Below are the code and all the weights of a small trained network. Each question names an input and a target symbol and asks about switching units off, where a switched-off unit gives its printed mean instead of its output.

import numpy as np


def w(rows, s, z=0):
    codes = np.array(rows[::2]) - 128.0
    scale = np.full(codes.shape[1], s)
    scale[-1] = z or s
    return codes * scale


def norm(h):
    return h / np.sqrt((h * h).mean(-1, keepdims=True) + 1e-5)


def f(y):
    return np.maximum(y, 0)


def softmax(a):
    e = np.exp(a - a.max(-1, keepdims=True))
    return e / e.sum(-1, keepdims=True)


def log_softmax(a):
    a = a - a.max(-1, keepdims=True)
    return a - np.log(np.exp(a).sum(-1, keepdims=True))


def net(x, mask):
    ids = ['βδηπτψω'.index(c) for c in x.split()]
    T = len(ids)
    res = E[ids] + P[:T]
    u = 0
    for l in range(2):
        q, k, v = (norm(res) @ M[l].T for M in (Q, K, V))
        z = softmax(np.where(np.tri(T) > 0, q @ k.T / 3**0.5, -1e9)) @ v
        res = res + np.where(mask[u], z, O[l][:, -1]) @ O[l][:, :-1]
        u += 1
        y = f(norm(res) @ A[l][:, :-1].T + A[l][:, -1])
        res = res + np.where(mask[u : u + 4], y, B[l][:, -1]) @ B[l][:, :-1]
        u += 4
    return log_softmax(norm(res)[-1] @ U[:, :-1].T + U[:, -1])


Q, K, V, O, A, B = {}, {}, {}, {}, {}, {}
E = w([
[127,136,131,123,101,154,153,120,150],'β',
[105,114,139,47,150,93,56,9,123],'δ',
[107,109,120,124,107,151,176,105,188],'η',
[162,81,203,130,88,153,87,133,97],'π',
[148,156,115,134,133,83,176,150,143],'τ',
[100,161,138,114,109,110,149,130,79],'ψ',
[90,82,88,104,85,106,143,144,107],'ω',
],0.015)
P = w([
[214,85,80,146,239,122,92,63,143],'0',
[230,102,106,101,57,165,251,102,123],'1',
[217,131,92,73,104,202,215,111,77],'2',
[113,123,162,123,1,74,217,139,94],'3',
[136,151,128,82,55,162,216,135,60],'4',
[145,119,131,82,49,161,225,131,88],'5',
[145,132,125,81,32,154,200,143,68],'6',
[152,143,113,80,22,134,177,134,38],'7',
[147,122,124,93,4,138,187,121,92],'8',
[119,115,140,77,54,107,224,135,48],'9',
[141,147,118,78,12,125,193,126,67],'10',
[119,136,90,17,29,128,208,183,77],'11',
],0.0051)
Q[0] = w([
[102,146,120,114,187,94,43,84,177],'L0H1',
[160,90,117,71,2,138,196,124,78],'L0H1',
[75,180,112,173,109,147,107,140,151],'L0H1',
],0.0089)
K[0] = w([
[123,125,80,127,68,58,233,167,72],'L0H1',
[112,101,81,140,217,14,7,1,145],'L0H1',
[169,69,177,146,69,183,155,151,118],'L0H1',
],0.0062)
V[0] = w([
[150,79,164,152,133,118,69,92,45],'L0H1',
[171,254,221,181,175,133,118,148,161],'L0H1',
[73,173,31,105,165,83,147,149,142],'L0H1',
],0.0079)
O[0] = w([
[173,93,201,132,149,185,119,25,170,187],'L0H1',
[166,115,179,36,58,61,83,198,168,2],'L0H1',
[62,216,164,255,144,160,105,252,141,124],'L0H1',
],0.0083,0.0063)
A[0] = w([
[120,182,142,103,193,104,126,71,134,199],'L0N1',
[122,77,146,147,132,156,114,95,88,107],'L0N2',
[125,155,150,2,129,89,175,108,134,254],'L0N3',
[135,100,127,120,180,152,185,141,220,37],'L0N4',
],0.0078,0.0025)
B[0] = w([
[175,41,85,142,17,162,117,138,141,228],'L0N1',
[15,249,127,34,114,182,207,177,191,246],'L0N2',
[167,63,142,254,111,183,62,84,90,253],'L0N3',
[60,176,172,133,35,60,42,178,128,175],'L0N4',
],0.0063,0.0048)
Q[1] = w([
[104,51,12,49,181,123,91,119,58],'L1H1',
[173,124,156,220,118,149,146,77,161],'L1H1',
[56,44,129,220,2,201,158,82,41],'L1H1',
],0.0072)
K[1] = w([
[93,204,166,158,95,97,131,255,204],'L1H1',
[172,73,134,72,93,123,44,117,53],'L1H1',
[191,76,37,125,185,66,8,127,214],'L1H1',
],0.0069)
V[1] = w([
[145,159,200,183,106,254,166,72,119],'L1H1',
[129,150,135,131,13,124,25,165,116],'L1H1',
[81,242,204,115,189,171,94,167,228],'L1H1',
],0.0064)
O[1] = w([
[78,138,178,176,167,3,15,80,160,248],'L1H1',
[153,215,108,130,48,63,52,112,172,159],'L1H1',
[138,215,154,84,216,140,130,46,221,2],'L1H1',
],0.0068,0.0067)
A[1] = w([
[84,115,84,210,156,174,153,60,168,148],'L1N1',
[233,243,114,23,57,79,152,254,211,99],'L1N2',
[143,94,49,73,143,170,255,196,77,82],'L1N3',
[124,185,175,151,210,128,174,80,150,250],'L1N4',
],0.0067,0.0014)
B[1] = w([
[140,141,104,91,66,155,114,152,64,254],'L1N1',
[254,179,170,56,110,247,161,117,129,169],'L1N2',
[47,113,113,63,92,111,186,64,158,175],'L1N3',
[161,153,30,156,126,85,78,201,131,182],'L1N4',
],0.0084,0.0067)
U = w([
[205,87,48,202,52,46,107,244,52,98],'β',
[71,139,228,140,101,220,73,108,46,3],'δ',
[21,154,42,27,121,89,186,125,96,134],'η',
[208,19,149,123,203,115,165,33,125,168],'π',
[235,211,94,89,95,179,145,192,130,110],'τ',
[87,181,161,147,158,35,104,125,200,194],'ψ',
[145,146,72,241,255,181,153,172,55,135],'ω',
],0.0051,0.004)

Each question gives the input, a string of symbols that net reads in full, and the target symbol t.
The units are the heads (3 rows each of Q, K, V and O) and the neurons (one row each of A and B). Each row of codes is followed by its name. A weight is (code - 128) times the scale printed after its matrix; where a second scale follows, it is the last column's (O, A, B and U).
mask holds one flag per unit, layer by layer, with each layer's heads first. A switched-off unit (its flag False) gives its mean, the last column of its rows in O or B, instead of its output. The means were averaged over made-up inputs and are rounded, as every weight is.
A unit's drop is (log p(t) with every unit on - log p(t) with that unit switched off) / (log p(t) with every unit on - log p(t) with every unit switched off).
The circuit of an input: a set's keep is (log p(t) with only the set's units on - log p(t) with every unit switched off) / (log p(t) with every unit on - log p(t) with every unit switched off). Starting from all 10 units, units are removed one at a time, each time the one whose removal leaves the highest keep (on an exact tie, the one counted first), for as long as the keep stays at least 0.8.
units of the circuit, in order: the units of the circuit, biggest drop first
most important unit: the unit with the biggest drop
top k neurons: the k neurons with the biggest drops, biggest first
top k neurons in layer l: the k neurons of layer l with the biggest drops, biggest first
drop when u is switched off: that unit's drop, to one decimal
input η π η ψ η ω η, target η: top 2 neurons -> (L1N3; L0N3)
input β ψ ψ π β η, target β: units of the circuit, in order -> (L0H1; L0N3; L1H1)
input η ω ω, target η: units of the circuit, in order -> (L1N3; L0H1; L1H1)
input ω τ ψ β π, target ω: units of the circuit, in order -> (L0H1)
input ψ ω π ψ π, target ψ: units of the circuit, in order -> (L0H1; L1H1)
input τ τ ψ ψ β β ψ β β π τ τ, target τ: units of the circuit, in order -> (L0H1; L1N2)
input η π ω τ, target η: top 2 neurons -> (L1N3; L0N3)
input η η τ τ τ β ω η ω, target η: units of the circuit, in order -> (L1N3; L1H1; L0H1)
input τ β π τ η β τ η τ ω, target τ: units of the circuit, in order -> (L0H1; L1H1; L1N2)
input η ψ ψ π, target η: units of the circuit, in order -> (L0H1; L1H1; L0N3; L1N3)
input β ω π π τ δ, target β: units of the circuit, in order -> (L0H1; L1H1; L0N3)
input β η δ, target β: top 2 neurons -> (L0N3; L0N1)
input ψ β π β β η β δ π ω δ ω, target ψ: units of the circuit, in order -> (L1H1; L0H1; L0N2)
input ψ ω π β ω ψ τ τ τ η τ, target ψ: most important unit -> L0H1
input η ω π ω β β ψ, target η: units of the circuit, in order -> (L0H1; L1N3; L1H1)
input ψ η ω π η η, target ψ: drop when L0H1 is switched off -> 0.7
input π τ η ω β β, target π: drop when L0H1 is switched off -> 1.5
input π β β β π ω ω, target π: drop when L0H1 is switched off -> 1.1
input ω π δ β π δ, target ω: top 2 neurons in layer 1 -> (L1N4; L1N3)
input τ β ω, target τ: top neuron -> (L1N2)
